Here is a tiny trained network, its code and every weight. The questions are about switching its units off for an input and a target symbol, where a switched-off unit gives its printed mean instead of its output.

import numpy as np


def w(rows, s, z=0):
    codes = np.array(rows[::2]) - 128.0
    scale = np.full(codes.shape[1], s)
    scale[-1] = z or s
    return codes * scale


def norm(h):
    return h / np.sqrt((h * h).mean(-1, keepdims=True) + 1e-5)


def f(y):
    return y / 2 * (1 + np.tanh(0.7978845608 * (y + 0.044715 * y**3)))


def softmax(a):
    e = np.exp(a - a.max(-1, keepdims=True))
    return e / e.sum(-1, keepdims=True)


def log_softmax(a):
    a = a - a.max(-1, keepdims=True)
    return a - np.log(np.exp(a).sum(-1, keepdims=True))


def net(x, mask):
    ids = ['αβγεθλξτφψω'.index(c) for c in x.split()]
    T = len(ids)
    res = E[ids] + P[:T]
    u = 0
    for l in range(3):
        r = norm(res)
        for j in range(2):
            rows = slice(2 * j, 2 * j + 2)
            q, k, v = (r @ M[l][rows].T for M in (Q, K, V))
            z = softmax(np.where(np.tri(T) > 0, q @ k.T / 2**0.5, -1e9)) @ v
            o = O[l][rows]
            res = res + np.where(mask[u + j], z, o[:, -1]) @ o[:, :-1]
        u += 2
        y = f(norm(res) @ A[l][:, :-1].T + A[l][:, -1])
        res = res + np.where(mask[u : u + 12], y, B[l][:, -1]) @ B[l][:, :-1]
        u += 12
    return log_softmax(norm(res)[-1] @ U[:, :-1].T + U[:, -1])


Q, K, V, O, A, B = {}, {}, {}, {}, {}, {}
E = w([
[182,71,20,102,55],'α',
[76,148,160,139,74],'β',
[81,68,92,186,86],'γ',
[121,163,113,78,175],'ε',
[209,83,114,180,146],'θ',
[133,110,143,111,71],'λ',
[137,162,102,149,127],'ξ',
[177,86,122,134,112],'τ',
[228,2,138,111,70],'φ',
[158,92,182,182,173],'ψ',
[89,118,209,175,132],'ω',
],0.0026)
P = w([
[82,4,21,143,72],'0',
[81,2,71,184,75],'1',
[122,52,70,156,48],'2',
[135,83,89,154,42],'3',
[144,79,114,166,56],'4',
[157,92,128,172,61],'5',
[161,94,142,179,63],'6',
[173,109,159,174,59],'7',
[176,115,163,180,53],'8',
[193,121,177,177,60],'9',
[200,141,179,174,50],'10',
],0.00067)
Q[0] = w([
[90,179,105,29,207],'L0H1',
[86,128,165,22,221],'L0H1',
[30,43,83,189,92],'L0H2',
[252,224,153,71,135],'L0H2',
],0.0027)
K[0] = w([
[142,87,126,220,21],'L0H1',
[146,20,255,209,35],'L0H1',
[194,87,145,230,31],'L0H2',
[25,139,79,34,207],'L0H2',
],0.0026)
V[0] = w([
[108,150,110,34,194],'L0H1',
[187,128,164,193,39],'L0H1',
[169,51,158,252,24],'L0H2',
[146,253,99,184,66],'L0H2',
],0.002)
O[0] = w([
[92,170,126,57,224,68],'L0H1',
[131,58,123,174,13,172],'L0H1',
[87,131,7,43,189,251],'L0H2',
[69,27,123,140,226,137],'L0H2',
],0.0019,0.0024)
A[0] = w([
[173,153,162,124,119,43],'L0N1',
[94,95,97,144,116,21],'L0N2',
[128,128,128,128,128,128],'L0N3',
[171,172,254,95,131,52],'L0N4',
[100,101,100,173,133,2],'L0N5',
[100,20,211,183,161,185],'L0N6',
[155,170,104,79,83,109],'L0N7',
[93,120,115,136,123,117],'L0N8',
[106,69,170,141,156,117],'L0N9',
[100,105,106,130,131,99],'L0N10',
[162,116,120,88,170,111],'L0N11',
[128,128,128,128,128,128],'L0N12',
],0.0036,0.00092)
B[0] = w([
[98,55,140,159,133,73],'L0N1',
[167,173,180,151,110,175],'L0N2',
[128,128,128,128,128,128],'L0N3',
[126,76,176,247,129,47],'L0N4',
[193,149,181,145,61,166],'L0N5',
[182,205,59,30,95,254],'L0N6',
[98,127,122,101,254,159],'L0N7',
[171,154,152,130,130,146],'L0N8',
[129,173,101,94,117,128],'L0N9',
[147,170,150,135,122,157],'L0N10',
[47,124,93,110,148,108],'L0N11',
[128,128,128,128,128,128],'L0N12',
],0.0021,0.00097)
Q[1] = w([
[133,140,120,83,112],'L1H1',
[253,18,83,103,73],'L1H1',
[58,178,235,117,148],'L1H2',
[66,174,234,122,152],'L1H2',
],0.0054)
K[1] = w([
[149,150,155,133,102],'L1H1',
[119,46,241,217,123],'L1H1',
[221,209,103,106,2],'L1H2',
[221,212,96,107,11],'L1H2',
],0.0058)
V[1] = w([
[110,143,167,139,175],'L1H1',
[78,150,55,51,193],'L1H1',
[102,222,103,58,204],'L1H2',
[51,193,120,1,181],'L1H2',
],0.0019)
O[1] = w([
[142,92,74,165,158,4],'L1H1',
[207,44,192,146,171,120],'L1H1',
[104,116,46,104,35,70],'L1H2',
[107,128,78,115,1,57],'L1H2',
],0.002,0.0012)
A[1] = w([
[160,139,249,164,109,2],'L1N1',
[148,130,131,129,114,65],'L1N2',
[128,129,128,128,128,127],'L1N3',
[150,14,119,74,92,63],'L1N4',
[90,48,63,135,111,32],'L1N5',
[128,128,128,128,128,128],'L1N6',
[191,253,85,188,193,28],'L1N7',
[21,195,122,27,184,122],'L1N8',
[165,146,232,147,115,67],'L1N9',
[139,131,68,238,215,77],'L1N10',
[96,93,93,183,137,118],'L1N11',
[121,156,230,141,254,62],'L1N12',
],0.0026,0.00088)
B[1] = w([
[94,126,79,75,84,22],'L1N1',
[117,124,140,130,137,119],'L1N2',
[128,128,128,128,128,127],'L1N3',
[73,142,211,112,164,245],'L1N4',
[162,198,191,112,112,178],'L1N5',
[128,128,128,128,128,128],'L1N6',
[67,224,95,95,181,221],'L1N7',
[83,55,27,87,88,16],'L1N8',
[90,106,72,67,102,57],'L1N9',
[125,234,82,152,137,253],'L1N10',
[169,185,116,154,140,166],'L1N11',
[146,90,110,136,7,41],'L1N12',
],0.0023,0.00064)
Q[2] = w([
[112,98,125,2,43],'L2H1',
[101,108,121,8,52],'L2H1',
[125,78,153,113,133],'L2H2',
[108,199,119,197,125],'L2H2',
],0.0078)
K[2] = w([
[16,3,139,200,238],'L2H1',
[4,21,130,196,229],'L2H1',
[152,70,77,110,87],'L2H2',
[12,172,168,135,213],'L2H2',
],0.0045)
V[2] = w([
[87,109,38,60,124],'L2H1',
[191,148,222,188,69],'L2H1',
[127,39,185,161,118],'L2H2',
[158,139,199,252,152],'L2H2',
],0.0017)
O[2] = w([
[143,83,36,174,93,201],'L2H1',
[159,139,254,120,190,122],'L2H1',
[163,72,36,100,138,4],'L2H2',
[145,104,60,185,16,206],'L2H2',
],0.0016,0.00037)
A[2] = w([
[154,155,134,86,133,64],'L2N1',
[64,132,146,1,184,53],'L2N2',
[179,164,151,104,170,97],'L2N3',
[162,61,167,123,135,139],'L2N4',
[114,135,47,124,129,143],'L2N5',
[97,170,236,148,192,143],'L2N6',
[128,115,175,140,169,143],'L2N7',
[175,69,104,83,78,107],'L2N8',
[129,128,128,128,127,125],'L2N9',
[168,145,18,105,135,146],'L2N10',
[15,61,186,108,72,6],'L2N11',
[80,181,118,46,56,41],'L2N12',
],0.0037,0.0017)
B[2] = w([
[95,125,131,80,179,106],'L2N1',
[148,211,214,185,84,58],'L2N2',
[85,68,79,45,174,160],'L2N3',
[36,191,142,153,162,172],'L2N4',
[116,67,119,122,61,172],'L2N5',
[85,117,44,129,43,137],'L2N6',
[87,136,101,154,142,126],'L2N7',
[54,176,88,187,96,207],'L2N8',
[128,129,129,128,128,127],'L2N9',
[44,67,103,88,49,251],'L2N10',
[175,128,25,53,67,96],'L2N11',
[200,110,134,173,252,109],'L2N12',
],0.0025,0.0013)
U = w([
[56,53,63,104,84,160],'α',
[215,145,88,87,50,39],'β',
[162,145,177,235,82,139],'γ',
[66,90,124,211,174,15],'ε',
[210,72,71,163,218,70],'θ',
[59,187,211,79,88,128],'λ',
[86,234,57,148,169,98],'ξ',
[54,110,177,135,208,252],'τ',
[157,41,217,102,142,185],'φ',
[124,125,112,2,177,122],'ψ',
[213,183,189,93,159,200],'ω',
],0.0095,0.0019)

Each question gives the input, a string of symbols that net reads in full, and the target symbol t.
The units are the heads (2 rows each of Q, K, V and O) and the neurons (one row each of A and B). Each row of codes is followed by its name. A weight is (code - 128) times the scale printed after its matrix; where a second scale follows, it is the last column's (O, A, B and U).
mask holds one flag per unit, layer by layer, with each layer's heads first. A switched-off unit (its flag False) gives its mean, the last column of its rows in O or B, instead of its output. The means were averaged over made-up inputs and are rounded, as every weight is.
A unit's drop is (log p(t) with every unit on - log p(t) with that unit switched off) / (log p(t) with every unit on - log p(t) with every unit switched off).
The circuit of an input: a set's keep is (log p(t) with only the set's units on - log p(t) with every unit switched off) / (log p(t) with every unit on - log p(t) with every unit switched off). Starting from the 12 units with the biggest drops (on a tie, the unit counted first), units are removed one at a time, each time the one whose removal leaves the highest keep (on an exact tie, the one counted first), for as long as the keep stays at least 0.8.
circuit, biggest first: the units of the circuit, biggest drop first
unit that matters most: the unit with the biggest drop
k most important neurons: the k neurons with the biggest drops, biggest first
top k neurons in layer l: the k neurons of layer l with the biggest drops, biggest first
drop of u: that unit's drop, to one decimal
input ψ ξ λ λ ε α λ ξ θ φ β, target α: unit that matters most => L2H1
input ξ ξ φ λ, target λ: top 4 neurons in layer 2 => (L2N2 L2N4 L2N11 L2N10)
input ξ ω ε θ τ ξ φ ξ ψ θ ψ, target β: circuit, biggest first => (L0N7 L0N6)
input ε ξ ξ ω θ, target α: circuit, biggest first => (L1H2 L0H1 L2N10)
input ξ ε ω τ ω, target β: top 2 neurons in layer 0 => (L0N7 L0N9)
input ω φ ε θ ψ ξ, target α: top 3 neurons in layer 0 => (L0N7 L0N6 L0N4)
input θ ε γ ψ θ γ ξ ξ ξ ξ λ, target α: top 2 neurons in layer 1 => (L1N8 L1N10)
input θ γ γ ξ ψ ε ω, target α: 3 most important neurons => (L1N8 L1N5 L0N6)
input ξ γ ξ ξ θ ξ φ ε ψ, target α: 2 most important neurons => (L0N6 L2N10)
input γ θ θ φ ε γ ξ, target α: 2 most important neurons => (L0N7 L2N10)
input α ε ε, target ε: 2 most important neurons => (L0N4 L0N6)
input ε ξ ξ λ φ γ θ ξ ξ, target γ: 2 most important neurons => (L0N6 L2N11)
input ψ β ξ λ, target λ: top 3 neurons in layer 2 => (L2N4 L2N2 L2N10)
input ε θ ψ θ β ω ξ ξ φ, target α: unit that matters most => L0H1
input ψ θ ξ ε θ ξ ξ, target γ: top 2 neurons in layer 0 => (L0N6 L0N7)
input ψ ψ ξ θ ε β θ ξ, target β: 3 most important neurons => (L2N4 L0N6 L2N8)
input θ ε ξ ξ, target β: 4 most important neurons => (L2N4 L2N8 L0N6 L2N6)
input ε θ α ε θ ξ ε, target γ: 2 most important neurons => (L0N4 L1N12)
input ξ φ ε γ θ ξ γ ξ α θ λ, target α: top 3 neurons in layer 1 => (L1N8 L1N7 L1N10)
input γ β β ε ψ ω, target α: 4 most important neurons => (L1N8 L1N5 L0N6 L2N10)
input α ψ ε, target α: 2 most important neurons => (L1N8 L0N7)
input ξ θ λ ε θ φ τ ω φ γ β, target α: top neuron in layer 0 => (L0N7)
input ξ θ γ ξ ω, target ω: top 2 neurons in layer 2 => (L2N12 L2N2)
input β γ ψ, target ψ: drop of L0N6 => 0.5
input λ ω ξ ε ξ ε, target ε: drop of L0N4 => 0.3
input φ τ θ γ, target γ: drop of L1H2 => 0.1
